Table B holds the same points as the rows below and some others, measured another way and shuffled. Each row below is followed by which row of B it is.
B, 72 x 20:
0:   14  -94   45 -233  140  -53   54  175 -573  -41  218  151  338  146   12  133  126 -238   80  168
1:    5  -18 -134  267  337 -130 -139  114 -388  -85 -153  -73  351  147 -206  137  101  -81 -271   97
2:   40  378  -66  -62 -159   96   97  105  421   58 -589   40   57 -216  228   70   36 -101 -289   86
3:  -97  -53   75 -358  -30 -196  -66  -23 -144  154  -27 -216 -136 -110   -5  -70   50  135 -150  -85
4:  146  178 -296  155    1 -495  -31  -11  112   68 -409  -41  -79 -190  -54  -90  146 -234 -208  193
5:   98 -101  146 -309  -30  -79   46 -353  -74  -91 -226 -104   -4 -174 -189  186 -181  -87  -45 -194
6:    8   55  -28   19   57 -123 -133  337  -89   91 -277  -43  308 -179   67   46  213  -26 -389   85
7:  -55  189   39 -413 -161  -20  201    3    6  101  -61   48 -129    8  241  -18   10  -94  -36   52
8:  255 -230  138 -300  -32  -75  140   36 -642 -198  183  309  419  -75   70  212   33 -500  117  156
9: -126  164 -185 -306  -66 -621  126 -198   28  268   -7 -204 -577   90  -18 -261   59   15  -61  -18
10:   -6 -190   58  -55  306 -299   37 -220 -399  -79  -27 -114  207  189 -446  274  -99  -86 -217 -262
11: -255  252   14 -208   77  186  177  333 -262  127  147   77  139  382  309    6  127   46 -194  113
12:  101  -83  107 -141   11  103  -34 -210 -210 -153 -210  -78  115 -146  -51  145 -118  -64 -101  -44
13:  100   73   68 -313 -125  271  164  -16 -345 -148   70  222  120   19  327   61  -19 -282  202  263
14:  -82  183   20  -43   75 -173  116  489   16  164 -252  117  466   44   71  187  200 -115 -567  -63
15: -133  -22   75 -470 -130 -257 -122   84  -79  275   -9 -261 -244 -220  131 -198  150  206 -145  -32
16: -244  -28   61 -108  323 -161   -4    4 -286   99   15 -230  127  333 -304  165  -18  191 -341 -271
17:  -53  383 -144 -128  -87 -169  357  316   -4  135  -55  273   74  236  362  -10  155 -301 -252  193
18:  -45  -14 -146   23  168 -731  -30  -16  -58  198 -200 -216  -67   12 -321  -17  113  -17 -455 -190
19:  -55   41  108  -63   77  288 -119 -123  -19  -81 -360 -215  116  -96  -38  145 -113  174 -262 -102
20:  151  103 -119  -29   29  107  -34   -1 -225 -134 -161  110  152  -86  111   40   80 -281  224  393
21: -253  152  -38 -148  174 -131  101  343 -328  192  163   -5  145  381  110   -4  188   52 -287   27
22:   92  -44 -164  255  235 -155 -252 -110 -240 -103 -307 -209  107  -92 -236   33   46  -22 -153  127
23:  116   77 -148  -41   82 -523  187 -280   -5  -12 -244   18  -67   54 -284  121  -65 -316 -108  -65
24:   -4 -126  -36  -38  198 -316 -111   15 -378   26  -25 -134  133   27 -209   49   90  -38 -180   -5
25:   -5   52   18  -63  114   51    5  148 -211  -33 -147   36  314   31   10  161   65 -106 -180   68
26:  -23  232  -11 -112  -96  -20   22  131  232  107 -427  -55   55 -178  158   28   55    7 -374  -15
27:  196 -127  -11 -382 -141 -462  216 -193 -424  -43  184  158 -111  -57   48  -29   14 -433  142  100
28: -143  214  -53 -243  -39  343 -272  234  -49  136 -146 -179  -69 -174  327 -189  228  229  174  408
29: -148  135   64 -520 -173 -334  334   45 -102  234  155   42 -230  164  213  -75   29  -74 -222 -135
30:   19 -106  174 -199  120  -32  108 -286 -147 -124 -210  -84  191   30 -301  328 -221  -65 -235 -321
31:  100  310 -140 -114  -89  -74  357  275 -155  -12  -16  424  248  167  366   78  148 -510  -39  337
32: -262  119   52 -387   -3  -14 -102   -2  -18  240  -54 -327 -281    8   72 -147   62  348  -93  -46
33:  257  -84  -69 -123  -35 -329  105 -292 -244 -147 -131   91   -7 -138 -111   87  -65 -405   80  100
34:  -13 -196   36  -37  248 -278  -93 -398 -270  -85 -155 -311  -45   46 -461  151 -173   86 -216 -292
35:  -54  -39   10 -512  -90  231 -163 -112 -527    0  323 -117 -313  -69  310 -268  109   55  594  455
36:  113  113  -42 -212  -69 -334  280 -210   44   -9 -219  109  -38   -1  -81  143  -86 -342  -92  -74
37: -180  168 -127 -154  164  -43   90   92 -400   82  226   -9  -66  389  120  -84  117  -23   78  226
38:   45 -232   -5  -79  272 -441  114 -367 -575 -122  160  -78   22  290 -417  168 -141 -185  -92 -200
39:  -33  142 -147 -106   16  -62 -184 -105   -7   81 -227 -239 -255 -139   32 -167   89  100   89  228
40:  -65  106   44 -360 -121  122 -121  135  -39  128 -134 -107  -51 -223  242  -94  139   90   39  197
41: -176  201   38 -456  -90   59  133  -60  -23  146   13  -79 -247  101  186  -71   -5   78   66   44
42: -251   15  -12 -252  192 -276    4   88 -333  205  175 -187  -76  280  -88  -44  115  154 -161  -64
43: -129  -84  147 -365   24   67 -182   64 -271  101   16 -231    8 -114   49  -40   76  226  -66   -1
44:   32  162  -21  -81   99  171  252 -145 -251 -181  -61  162  150  277   37  213 -118 -263   31   94
45: -182  303  -96 -500 -250 -406  216  297   48  396  117   32 -351   43  427 -301  265  -36 -111  157
46:  188 -202  133 -312  -30  198 -106 -606 -266 -281 -167 -164 -120 -261 -180  131 -268  -74  348   18
47: -140   63  101 -206   88  202  -90  133 -133   57 -137 -131  176    6   44   92   55  149 -157   -2
48:  114  190  -50 -278 -221 -420  268  -62  262  112 -327  108 -111 -187   82   37    1 -297 -234  -63
49:  136   15  -88   85  184  111  -54 -213 -274 -233 -214   -8  173   17 -142  169  -60 -204  123  192
50:  136  -57  -90 -194    7 -397  127 -322 -276  -58   -2    5 -171    4 -138   14  -59 -292  103   51
51:    9  324 -163 -281 -179 -425  327  323   45  229  -35  278  -11   53  334  -82  238 -385 -133  230
52:  -88   81   -1 -150   78 -156   93  -70  -97   58 -117  -94  -17  116  -68   69  -26    2 -234 -108
53: -236  226  -89 -286  -14  112 -109 -105  -72  162   -8 -308 -466   84  195 -278   57  304  139  194
54:   93   23   33 -302 -184  210 -149 -146 -104  -60 -182 -120 -163 -343  245 -114   10   -6  201  262
55:  198  -25   -6  -58  -42 -299   53 -278   68  -86 -433  -50   39 -258 -204  163 -110 -233 -238 -137
56:  249   73  -57 -132 -130  165  -30 -117 -109 -183 -264  121   85 -308  183   42   13 -320  254  369
57:  232 -170   51  -60   99 -199   73 -187 -324 -199 -173  111  320  -98 -244  287  -80 -372  -80  -42
58:  -83  146  -29  -33   90  102  -16  161 -187   18 -120  -40  143   94  135   26   86   20 -209  120
59: -107 -106  165 -387   74 -174  190  121 -517   60  304   66  180  254   27  118   24 -101 -192 -133
60:   83 -142  132 -226   19  -45   -5 -393 -166 -132 -212 -162  -21 -134 -205  157 -210  -28 -105 -205
61: -151  294 -106 -215  -24  238 -153  368  -50  179  -98  -45   12  -58  374 -162  287  104  135  447
62: -195  362 -137  -65   15 -138  -20  544  159  319 -249  -18  127    8  264  -90  340   65 -372  184
63:   89  -89  -69 -106  132  140 -219 -304 -421 -185  -29 -149  -73  -78  -93  -23  -19  -51  402  310
64:   46  280  -98  -52 -127  152 -161  286  252   86 -508  -19  127 -375  290  -50  218  -36 -109  334
65:   -2   47 -118  234  341   41 -139 -311 -129 -162 -358 -232   89  122 -380  188 -125   46  -94  -14
66:  -47  214  -28 -131   99  348  182 -253 -186 -166  -63   37  -20  296   65  140 -162 -102  186  139
67:   93  -99   42 -371 -144 -188 -203  395 -269  159   -7   47  214 -435  243 -101  349 -140   53  315
68:  134   51   26 -286 -197  195 -193  520 -236   56  -90  179  359 -438  488  -86  368 -201  119  531
69:  -58   54   -3 -364  -71  202 -155  624 -588  134  339  165  259  -70  574 -208  451  -94  271  629
70:   44  122  -76 -410 -180  -65   34 -130 -115   59    1  -11 -306 -143  237 -174   76 -135  323  303
71:  108  129 -123  -93  -17   95  -57   34 -212  -75 -129   72   68 -109  187  -35  124 -215  221  415
Rows of B count from 0, top down.

-138  -34 -211   67  251  214   24  -56   81 -134  192    4  -34  164  113    9 -257  -24  -84 -161  -96  -91   99 -170   80  118   77    6 => 45
 -58    2  230   24  -11  -14   -7   38 -110   90  -50  -22  113  -26   14  -32  110 -116   51   25    2   26   62   57  -66   14   46   20 => 49
-144 -151 -283   -5  205  166   36  -11  128  -52  333   39   25  216   95  -49 -299   58  -30 -116 -110 -109   49  -60  -37  108   92  -43 => 51
 186  109    2  -55 -216   93  173  -66   99   94   66  -60   36    0  108 -278 -154  214  -65   55  -48   10 -109  -59   -8  -38  -58   -7 => 14
 -88 -187  -56  -87  152  100  -41  -18   64  -42  160   21   33  190   14  -17   48  -67   17   21  -76   -5  100   26 -168   38  191   46 => 36
-132   53  309  184   85   -4   12  -54 -227   56 -222    0  105 -192   42   32  140 -297   39  -50   11   88  123  -21   90  102  -57   21 => 63
-150  -52  121  206  -41   34  -70 -105  109   70   35 -100   60   37  147  -27  105 -185   25   49 -191  150   90  -43  -66  -31   80   33 => 44
  77  107  333  -85  -37    0   70   84 -238   76 -103  -40  149  -94  -28  -94   91   39   24   51  117  -13  -21   60   -2   26  -10   39 => 22
-184  -15  244  350   42   56  -91 -206   20    2  -84 -145   63  -78  174   56  238 -315   22   67 -218  273  118 -138   45   22   69   93 => 66
  86  360  335   45 -167   -9  -20  269 -154   56   16 -169   29   90   -2   78   13  218  -51  -12  123  -92   47  -38   30 -119  115   67 => 16
 109  -86 -274  -45  -12   81  317 -188   13   97  -15  239  -22 -157   45 -268 -258  -23  -41 -109   -4  -19    3  -38   27  164 -170 -112 => 68
-139 -109    8  -54  203   40  -59  130  -85  -15  156   61   48  172  -41  104   18  -73   35  -70   25  -93  156   67 -129   59  199   18 => 50
  96   68   56   68   90  149  163 -217 -108  -85 -179   38  -39 -159   59  -90   41 -114  -79  -26   -8  113   57 -181  141  120  -52   70 => 15
 -22 -149   49   66  113  123  118 -370   -6  -25 -275   92    5 -214   82 -169  178 -388   -9   27 -123  214   95  -96   25  140  -66   53 => 54
  91  -68   99  -73  -89   36   68 -140   35   62 -148   32   -3  -43   14 -164  192 -155   11   90  -49  115   66   19 -141  -17   50   50 => 12
-169  149  312  236  141  147  -69 -155  -71  -79 -264 -174   50  -92  150    1   76 -325  -48  -72  -99   78  116 -192  201   64  -46   89 => 53
 -77 -246  -40   -2  115   80   92 -268   35   35 -105  125   60 -110   64 -181   86 -317   38   15 -119  133   74    8  -78  136  -29   -9 => 56
 -57 -137  183  -24   88   15  -20 -144  -73   16 -269   88    4  -75  -32  -28  324 -399   52   33  -26  122  195   46 -141   46   92   69 => 46
 121  -64   -8 -209  -23  153   75 -121  111  -25  -37   -8    2   88   36 -248   12   -1  -45   65  -45   -8   -7  -26 -112  -13   59   54 => 26
 -15 -258 -240 -295  211  173    5  -11  134 -102  228   96  -18  301  -33  -92  -45   19  -10   -3  -38 -115   88   44 -238   46  231   35 => 48
  70  159   50   18  -13  156  136  -49  -27  -10   37  -87   66  -26  121 -184 -218  147  -86  -45  -10  -47  -78 -140  149   53  -92    8 => 62
  58 -181  110 -160   22   98   60 -216   36    9 -131   22   77  -39   26 -239  207 -183   25  136  -78  125    7   38 -150   39   43   68 => 55
 114   75   -8 -118  -81    7   84  173  -47   71  157   43   -1  136  -48  -22  -71  212  -20  -17   93 -104   47   45 -119  -36  131   -1 => 25
  56  161  442  336 -150  -15   94 -211 -178   93 -218 -135  120 -336  141  -44  279 -138   14  152  -89  347  -21 -128  152   30  -87   92 => 10
 -80 -214  -80 -146  154   32    7   62  -32   20  149  131   47  145  -54   -2   32  -74   52  -22   12  -64  123  113 -213   67  177   -7 => 33
 -81  -70 -241 -288  121  112  -95  254  173  -48  258   54  -88  476  -74   13 -198   73  -47 -154   46 -336  191   74 -265  -67  285  -23 => 7
 -21  132   -1  145 -182   17   35   26  125  118   34  -56  -33   62  110  -72 -120   -1  -46  -64  -78  -15   81  -59  -23  -69   13  -36 => 59
-162  -68  228   55  117   91  -66  -90  -34    2  -38 -114  162   -5  106  -85   85 -203   36   37 -103   67   31  -15   -6   54   19   48 => 23
 145  -89 -107 -250  118  135  177  -53  -74  -54   60  128    7   34  -45 -161  -71  105  -40   -6   78  -65    1   -2  -66  107   53   24 => 64
  -8 -111   61 -187  202  118   59   30 -147  -47  128   28  144   64  -18  -86  -30   60   17   15   53  -73  -12   41  -57  121   80   31 => 4
-145  -41  -61  152   36  177  -34 -221  249  -35  -19  -97  -26   88  194 -133  -66 -232  -65  -43 -240   72   92 -163   17    4   20   27 => 29
